Here is a tiny trained network, its code and every weight. The questions are about switching its units off for an input and a target symbol, where a switched-off unit gives its printed mean instead of its output.

import numpy as np


def w(rows, s, z=0):
    codes = np.array(rows[::2]) - 128.0
    scale = np.full(codes.shape[1], s)
    scale[-1] = z or s
    return codes * scale


def f(y):
    return y / 2 * (1 + np.tanh(0.7978845608 * (y + 0.044715 * y**3)))


def softmax(a):
    e = np.exp(a - a.max(-1, keepdims=True))
    return e / e.sum(-1, keepdims=True)


def log_softmax(a):
    a = a - a.max(-1, keepdims=True)
    return a - np.log(np.exp(a).sum(-1, keepdims=True))


def net(x, mask):
    ids = ['δεηθλξπτφω'.index(c) for c in x.split()]
    T = len(ids)
    res = E[ids] + P[:T]
    u = 0
    for l in range(3):
        r = res
        for j in range(3):
            rows = slice(2 * j, 2 * j + 2)
            q, k, v = (r @ M[l][rows].T for M in (Q, K, V))
            z = softmax(np.where(np.tri(T) > 0, q @ k.T / 2**0.5, -1e9)) @ v
            o = O[l][rows]
            res = res + np.where(mask[u + j], z, o[:, -1]) @ o[:, :-1]
        u += 3
        y = f(res @ A[l][:, :-1].T + A[l][:, -1])
        res = res + np.where(mask[u : u + 4], y, B[l][:, -1]) @ B[l][:, :-1]
        u += 4
    return log_softmax(res[-1] @ U[:, :-1].T + U[:, -1])


Q, K, V, O, A, B = {}, {}, {}, {}, {}, {}
E = w([
[109,190,192],'δ',
[33,27,102],'ε',
[166,80,236],'η',
[96,135,2],'θ',
[216,153,220],'λ',
[112,188,140],'ξ',
[154,197,53],'π',
[22,238,158],'τ',
[206,53,110],'φ',
[127,206,71],'ω',
],0.013)
P = w([
[254,187,236],'0',
[210,187,171],'1',
[185,190,129],'2',
[147,181,100],'3',
[122,177,79],'4',
[100,164,61],'5',
[80,159,48],'6',
[64,156,37],'7',
],0.0041)
Q[0] = w([
[114,219,151],'L0H0',
[235,78,79],'L0H0',
[203,164,211],'L0H1',
[126,224,115],'L0H1',
[66,236,62],'L0H2',
[113,113,2],'L0H2',
],0.0087)
K[0] = w([
[66,212,154],'L0H0',
[243,150,115],'L0H0',
[195,98,199],'L0H1',
[115,181,190],'L0H1',
[86,163,73],'L0H2',
[140,112,4],'L0H2',
],0.011)
V[0] = w([
[204,182,119],'L0H0',
[180,82,90],'L0H0',
[96,215,122],'L0H1',
[161,82,152],'L0H1',
[254,134,106],'L0H2',
[182,44,90],'L0H2',
],0.0068)
O[0] = w([
[255,130,113,243],'L0H0',
[143,97,13,124],'L0H0',
[177,54,13,154],'L0H1',
[94,193,169,141],'L0H1',
[86,94,45,250],'L0H2',
[19,143,103,101],'L0H2',
],0.0041,0.0027)
A[0] = w([
[189,254,182,235],'L0N0',
[214,44,157,148],'L0N1',
[142,147,228,45],'L0N2',
[166,159,208,7],'L0N3',
],0.0099,0.0018)
B[0] = w([
[49,192,134,254],'L0N0',
[219,123,254,193],'L0N1',
[28,119,128,171],'L0N2',
[20,120,155,168],'L0N3',
],0.0069,0.0068)
Q[1] = w([
[239,37,248],'L1H0',
[215,119,108],'L1H0',
[155,172,107],'L1H1',
[254,105,73],'L1H1',
[29,126,62],'L1H2',
[158,90,107],'L1H2',
],0.0074)
K[1] = w([
[177,38,184],'L1H0',
[254,110,80],'L1H0',
[121,92,138],'L1H1',
[102,77,232],'L1H1',
[92,139,81],'L1H2',
[108,88,146],'L1H2',
],0.0088)
V[1] = w([
[99,175,255],'L1H0',
[140,109,174],'L1H0',
[163,43,123],'L1H1',
[163,152,162],'L1H1',
[232,169,27],'L1H2',
[166,122,99],'L1H2',
],0.0046)
O[1] = w([
[72,176,3,253],'L1H0',
[83,88,110,138],'L1H0',
[149,66,165,60],'L1H1',
[70,181,151,153],'L1H1',
[19,199,145,97],'L1H2',
[44,159,118,107],'L1H2',
],0.0035,0.0043)
A[1] = w([
[169,64,89,251],'L1N0',
[255,93,213,39],'L1N1',
[64,109,44,4],'L1N2',
[166,183,80,184],'L1N3',
],0.0094,0.0039)
B[1] = w([
[161,83,190,236],'L1N0',
[34,249,254,252],'L1N1',
[128,200,222,167],'L1N2',
[233,165,57,231],'L1N3',
],0.0067,0.004)
Q[2] = w([
[54,8,79],'L2H0',
[110,27,167],'L2H0',
[195,119,253],'L2H1',
[163,186,70],'L2H1',
[212,63,11],'L2H2',
[221,203,2],'L2H2',
],0.0071)
K[2] = w([
[121,10,179],'L2H0',
[187,35,174],'L2H0',
[204,127,187],'L2H1',
[131,169,91],'L2H1',
[2,165,135],'L2H2',
[17,165,52],'L2H2',
],0.0094)
V[2] = w([
[175,254,220],'L2H0',
[28,247,56],'L2H0',
[43,169,181],'L2H1',
[4,216,157],'L2H1',
[194,102,105],'L2H2',
[159,145,195],'L2H2',
],0.0039)
O[2] = w([
[142,3,136,234],'L2H0',
[172,113,192,254],'L2H0',
[207,140,162,187],'L2H1',
[228,103,127,211],'L2H1',
[186,136,84,109],'L2H2',
[156,194,139,175],'L2H2',
],0.0054,0.0069)
A[2] = w([
[80,146,201,1],'L2N0',
[124,113,176,112],'L2N1',
[145,127,88,76],'L2N2',
[162,5,80,205],'L2N3',
],0.017,0.0064)
B[2] = w([
[49,140,1,255],'L2N0',
[112,180,97,241],'L2N1',
[150,147,41,140],'L2N2',
[49,13,136,171],'L2N3',
],0.011,0.0072)
U = w([
[133,117,128,70],'δ',
[78,60,182,143],'ε',
[40,187,99,116],'η',
[136,52,35,118],'θ',
[137,111,113,107],'λ',
[188,202,246,254],'ξ',
[129,120,118,61],'π',
[189,99,245,225],'τ',
[135,109,115,131],'φ',
[208,161,48,46],'ω',
],0.012,0.0091)

Each question gives the input, a string of symbols that net reads in full, and the target symbol t.
The units are the heads (2 rows each of Q, K, V and O) and the neurons (one row each of A and B). Each row of codes is followed by its name. A weight is (code - 128) times the scale printed after its matrix; where a second scale follows, it is the last column's (O, A, B and U).
mask holds one flag per unit, layer by layer, with each layer's heads first. A switched-off unit (its flag False) gives its mean, the last column of its rows in O or B, instead of its output. The means were averaged over made-up inputs and are rounded, as every weight is.
A unit's drop is (log p(t) with every unit on - log p(t) with that unit switched off) / (log p(t) with every unit on - log p(t) with every unit switched off).
k most important neurons: the k neurons with the biggest drops, biggest first
top k neurons in layer l: the k neurons of layer l with the biggest drops, biggest first
which heads matter: for each layer, one digit per head in row order, 1 if its drop is at least 0.15 and else 0, layers parted by /
drop when u is switched off: that unit's drop, to one decimal
input η φ θ, target θ: top neuron in layer 2 => [L2N3]
input ξ π λ τ ω, target ω: top 2 neurons in layer 1 => [L1N3, L1N1]
input θ φ φ φ θ π ε φ, target ε: 3 most important neurons => [L2N3, L1N2, L1N0]
input τ ξ ε, target ε: 2 most important neurons => [L2N3, L2N0]
input τ φ φ η λ ω λ τ, target ξ: 2 most important neurons => [L2N0, L0N3]
input θ φ θ τ λ ξ, target ξ: which heads matter => 100 / 000 / 000
input ε ω φ δ θ, target θ: 2 most important neurons => [L0N0, L1N1]
input λ τ θ λ λ φ φ, target ξ: 3 most important neurons => [L1N1, L0N1, L0N0]
input δ ε φ, target η: 3 most important neurons => [L1N1, L2N0, L0N1]
input ε ω θ π ω η θ φ, target η: 2 most important neurons => [L1N1, L0N1]
input ε τ θ λ π π, target θ: 2 most important neurons => [L0N0, L1N1]
input φ λ ω φ λ φ φ φ, target ε: 3 most important neurons => [L2N3, L2N0, L0N0]
input φ π τ τ τ ξ φ φ, target τ: 2 most important neurons => [L1N1, L0N1]
input θ ε θ φ τ ξ, target ξ: most important neuron => [L2N0]
input ξ φ ε θ φ φ, target τ: 4 most important neurons => [L1N1, L2N0, L0N0, L0N1]
input λ φ τ φ λ η, target η: 2 most important neurons => [L0N0, L2N0]
input θ ω φ θ λ φ φ π, target ω: top 3 neurons in layer 0 => [L0N1, L0N3, L0N2]
input ω θ φ θ φ λ, target η: top 3 neurons in layer 0 => [L0N3, L0N0, L0N2]
input θ ε ξ π, target ω: 2 most important neurons => [L1N3, L2N2]
input φ η θ φ ω, target ω: top 2 neurons in layer 0 => [L0N3, L0N2]
input δ θ θ ξ λ, target η: drop when L1N2 is switched off => 0.0
input φ τ φ, target ξ: drop when L0N2 is switched off => 0.2
input φ τ π π, target θ: drop when L0H1 is switched off => 1.5
input φ ξ ξ ε, target ε: drop when L2H0 is switched off => -0.1
